M =
[[132 136 113 113 139 126]
 [133 131 117 112 138 125]
 [124 117 146 141 117 129]
 [123 114 149 144 114 129]
 [129 108 150 135 117 128]
 [131 143 106 111 142 126]
 [123 149 109 127 135 129]
 [136 134 109 103 144 124]
 [137 129 114 105 141 124]
 [111 151 122 153 121 134]
 [134 138 108 108 142 125]]
M[0,0]: 132
M[3,2]: 149
M[8,4]: 141
M[:, 1]: [136, 131, 117, 114, 108, 143, 149, 134, 129, 151, 138]
M[0,4]: 139
M[:, 5]: [126, 125, 129, 129, 128, 126, 129, 124, 124, 134, 125]
M[:, 3]: [113, 112, 141, 144, 135, 111, 127, 103, 105, 153, 108]
M[6,1]: 149
M[4,1]: 108
M[4,0]: 129
M[3,0]: 123
M[7,1]: 134
M[8,0]: 137
M[8]: [137, 129, 114, 105, 141, 124]
M[3,5]: 129
M[0]: [132, 136, 113, 113, 139, 126]
M[:, 2]: [113, 117, 146, 149, 150, 106, 109, 109, 114, 122, 108]
M[7]: [136, 134, 109, 103, 144, 124]
M[5]: [131, 143, 106, 111, 142, 126]
M[2,5]: 129
M[10,4]: 142
M[6]: [123, 149, 109, 127, 135, 129]
M[2,4]: 117
M[5,3]: 111

grid =
[[154 130 144 138 135 104 148 130 134 147 149]
 [156 143 129 103 124 118 126 156 128 145 116]
 [ 99 135 154 117 100 125 120 107 123 101 137]
 [152 155 110 112 109 122 140 121 125 141 122]
 [ 98 129 156 146 122  99 150 102 129 106 151]]
grid[-5, -11] -> 154
grid[2, -5] -> 120
grid[1, -4] -> 156
grid[1, 1] -> 143
grid[-4, 5] -> 118
grid[4, 5] -> 99
grid[2, -11] -> 99
grid[-1, -2] -> 106
grid[2, -3] -> 123
grid[-2, 7] -> 121
grid[3, 1] -> 155
grid[3, 8] -> 125
grid[4, 8] -> 129
grid[4, 3] -> 146
grid[1, -11] -> 156
grid[3, -7] -> 109
grid[-3, 10] -> 137
grid[:, -8] -> [138, 103, 117, 112, 146]
grid[0, -7] -> 135
grid[-5, -2] -> 147
grid[0, 8] -> 134

x =
[[123 136 111 101 131]
 [121 137 112 104 133]
 [138 117 133 142 126]
 [136 119 132 140 127]
 [138 117 135 142 125]
 [119 139 113 103 132]
 [137 118 133 141 127]
 [135 120 128 135 128]
 [139 116 132 141 126]
 [133 123 132 135 126]
 [137 118 131 138 127]
 [130 126 129 131 128]]
x[0][0]: 123
x[:, 4]: [131, 133, 126, 127, 125, 132, 127, 128, 126, 126, 127, 128]
x[5][1]: 139
x[:, 0]: [123, 121, 138, 136, 138, 119, 137, 135, 139, 133, 137, 130]
x[3]: [136, 119, 132, 140, 127]
x[5][0]: 119
x[1][3]: 104
x[6][2]: 133
x[8][1]: 116
x[9][2]: 132
x[3][4]: 127
x[0]: [123, 136, 111, 101, 131]
x[4][1]: 117
x[6]: [137, 118, 133, 141, 127]
x[6][0]: 137
x[1][0]: 121
x[11][3]: 131
x[8][0]: 139
x[3][0]: 136
x[8][3]: 141
x[11]: [130, 126, 129, 131, 128]
x[1]: [121, 137, 112, 104, 133]
x[1][1]: 137

B =
[[124 133 127 106 132 115 130 124 137 116 130]
 [116 132 131 147 122 135 131 124 112 136 127]
 [123 136 141 143 126 129 121 118 124 126 111]
 [130 118 123 128 132 118 132 146 121 136 144]
 [130 120 126 147 126 132 130 140 115 141 135]
 [137 132 130 120 124 147 126 117 141 120 121]
 [120 129 113 142 125 137 129 115 117 130 119]
 [137 122 110 123 125 148 134 128 131 131 136]
 [110 132 126 128 132 106 131 127 117 127 129]]
B[0][0] => 124
B[2] => [123, 136, 141, 143, 126, 129, 121, 118, 124, 126, 111]
B[1][7] => 124
B[3][9] => 136
B[2][4] => 126
B[3][2] => 123
B[1][9] => 136
B[8][7] => 127
B[3] => [130, 118, 123, 128, 132, 118, 132, 146, 121, 136, 144]
B[2][10] => 111
B[:, 3] => [106, 147, 143, 128, 147, 120, 142, 123, 128]
B[0][2] => 127
B[1][8] => 112
B[8] => [110, 132, 126, 128, 132, 106, 131, 127, 117, 127, 129]
B[6] => [120, 129, 113, 142, 125, 137, 129, 115, 117, 130, 119]
B[5][6] => 126
B[0][4] => 132
B[0][5] => 115
B[4] => [130, 120, 126, 147, 126, 132, 130, 140, 115, 141, 135]
B[:, 10] => [130, 127, 111, 144, 135, 121, 119, 136, 129]
B[8][1] => 132
B[8][0] => 110
B[5][4] => 124
B[5][5] => 147
B[0][9] => 116
B[4][7] => 140
B[5] => [137, 132, 130, 120, 124, 147, 126, 117, 141, 120, 121]
B[:, 7] => [124, 124, 118, 146, 140, 117, 115, 128, 127]
B[:, 5] => [115, 135, 129, 118, 132, 147, 137, 148, 106]
B[1] => [116, 132, 131, 147, 122, 135, 131, 124, 112, 136, 127]
B[7][10] => 136
B[8][3] => 128
B[4][2] => 126
